Below are the code and all the weights of a small trained network. Each question names an input and a class and asks about switching units off, where a switched-off unit gives its printed mean instead of its output.

import numpy as np


def w(rows, s, z=0):
    codes = np.array(rows[::2]) - 128.0
    scale = np.full(codes.shape[1], s)
    scale[-1] = z or s
    return codes * scale


def f(y):
    return y / 2 * (1 + np.tanh(0.7978845608 * (y + 0.044715 * y**3)))


def log_softmax(a):
    a = a - a.max(-1, keepdims=True)
    return a - np.log(np.exp(a).sum(-1, keepdims=True))


def net(x, mask):
    res = np.array(x, float).reshape(1, 5) / 4 @ E
    y = f(res @ A[0][:, :-1].T + A[0][:, -1])
    res = res + np.where(mask, y, B[0][:, -1]) @ B[0][:, :-1]
    return log_softmax(res[-1] @ U[:, :-1].T + U[:, -1])


A, B = {}, {}
E = w([
[211,193,51,83,131,120,63,152,150,74],'x0',
[68,126,124,80,96,143,126,12,96,136],'x1',
[159,103,163,65,24,29,89,165,131,107],'x2',
[76,182,134,158,58,148,185,140,186,71],'x3',
[92,138,35,31,33,124,209,193,206,162],'x4',
],0.011)
A[0] = w([
[62,139,84,98,98,149,249,157,187,152,119],'neuron 0',
[71,152,83,102,84,131,187,166,215,196,70],'neuron 1',
[94,148,145,221,84,171,199,138,205,65,145],'neuron 2',
[156,123,153,155,149,96,49,89,71,99,110],'neuron 3',
[98,168,49,58,92,154,131,36,115,72,116],'neuron 4',
[124,107,132,204,182,167,158,41,99,197,47],'neuron 5',
[130,121,172,212,167,129,112,169,86,125,28],'neuron 6',
[128,170,97,92,133,158,68,60,100,106,109],'neuron 7',
[148,49,197,148,134,97,85,126,122,135,2],'neuron 8',
[190,138,121,140,151,152,141,211,177,135,41],'neuron 9',
[83,101,109,182,184,236,159,85,75,171,114],'neuron 10',
[164,202,40,111,134,171,137,168,190,134,118],'neuron 11',
[112,183,128,144,126,167,117,98,146,124,48],'neuron 12',
],0.011,0.0075)
B[0] = w([
[54,85,252,106,85,246,150,193,233,73,253],'neuron 0',
[66,25,162,95,120,225,193,202,173,225,235],'neuron 1',
[60,223,106,239,233,93,121,44,99,69,227],'neuron 2',
[84,121,255,192,111,210,202,151,183,124,211],'neuron 3',
[76,53,161,101,71,185,165,222,181,144,211],'neuron 4',
[180,127,133,167,88,54,161,72,79,179,223],'neuron 5',
[155,15,81,65,79,95,86,153,70,176,184],'neuron 6',
[53,156,137,221,169,113,162,125,130,94,177],'neuron 7',
[24,163,118,132,164,189,173,117,169,86,165],'neuron 8',
[194,107,62,63,139,71,64,129,126,136,173],'neuron 9',
[204,201,164,182,64,106,190,52,31,167,244],'neuron 10',
[131,166,133,145,251,85,17,154,232,40,224],'neuron 11',
[115,189,136,173,191,105,151,115,88,124,142],'neuron 12',
],0.008,0.016)
U = w([
[93,58,170,90,95,167,152,157,160,156,235],'0',
[198,150,37,84,172,95,60,167,140,97,3],'1',
[93,199,158,172,169,147,140,88,124,81,97],'2',
[157,133,142,123,82,83,150,37,10,228,141],'3',
],0.011,0.0025)

Each question gives the input, the list of numbers given to net, and the class t.
The units are the neurons (one row each of A and B). Each row of codes is followed by its name. A weight is (code - 128) times the scale printed after its matrix; where a second scale follows, it is the last column's (A, B and U).
mask holds one flag per neuron, in row order. A switched-off neuron (its flag False) gives its mean, the last column of its row in B, instead of its output. The means were averaged over made-up inputs and are rounded, as every weight is.
A unit's drop is (log p(t) with every unit on - log p(t) with that unit switched off) / (log p(t) with every unit on - log p(t) with every unit switched off).
The circuit of an input: a set's keep is (log p(t) with only the set's units on - log p(t) with every unit switched off) / (log p(t) with every unit on - log p(t) with every unit switched off). Starting from the 12 units with the biggest drops (on a tie, the unit counted first), units are removed one at a time, each time the one whose removal leaves the highest keep (on an exact tie, the one counted first), for as long as the keep stays at least 0.8.
units of the circuit, in order: the units of the circuit, biggest drop first
top k neurons: the k neurons with the biggest drops, biggest first
drop of u: that unit's drop, to one decimal
input [8,8,-8,-6,-8], class 3: units of the circuit, in order : (neuron 5)
input [3,3,2,-7,-3], class 2: top 2 neurons : (neuron 1; neuron 0)
input [2,0,-7,0,0], class 3: units of the circuit, in order : (neuron 10; neuron 0)
input [5,-1,3,-7,-2], class 2: top 2 neurons : (neuron 1; neuron 4)
input [1,-3,6,4,0], class 2: top 3 neurons : (neuron 6; neuron 4; neuron 11)
input [-4,-8,8,-1,1], class 1: top 3 neurons : (neuron 0; neuron 3; neuron 1)
input [-7,-5,-8,1,3], class 2: top 2 neurons : (neuron 0; neuron 2)
input [-7,8,-1,7,0], class 2: top 3 neurons : (neuron 2; neuron 10; neuron 0)
input [2,-6,4,7,-2], class 1: drop of neuron 9 : 0.2
input [2,-7,8,0,0], class 1: drop of neuron 0 : 0.0
input [0,-1,3,6,0], class 2: drop of neuron 4 : 0.1
input [2,-3,-8,-7,5], class 1: drop of neuron 11 : 0.2
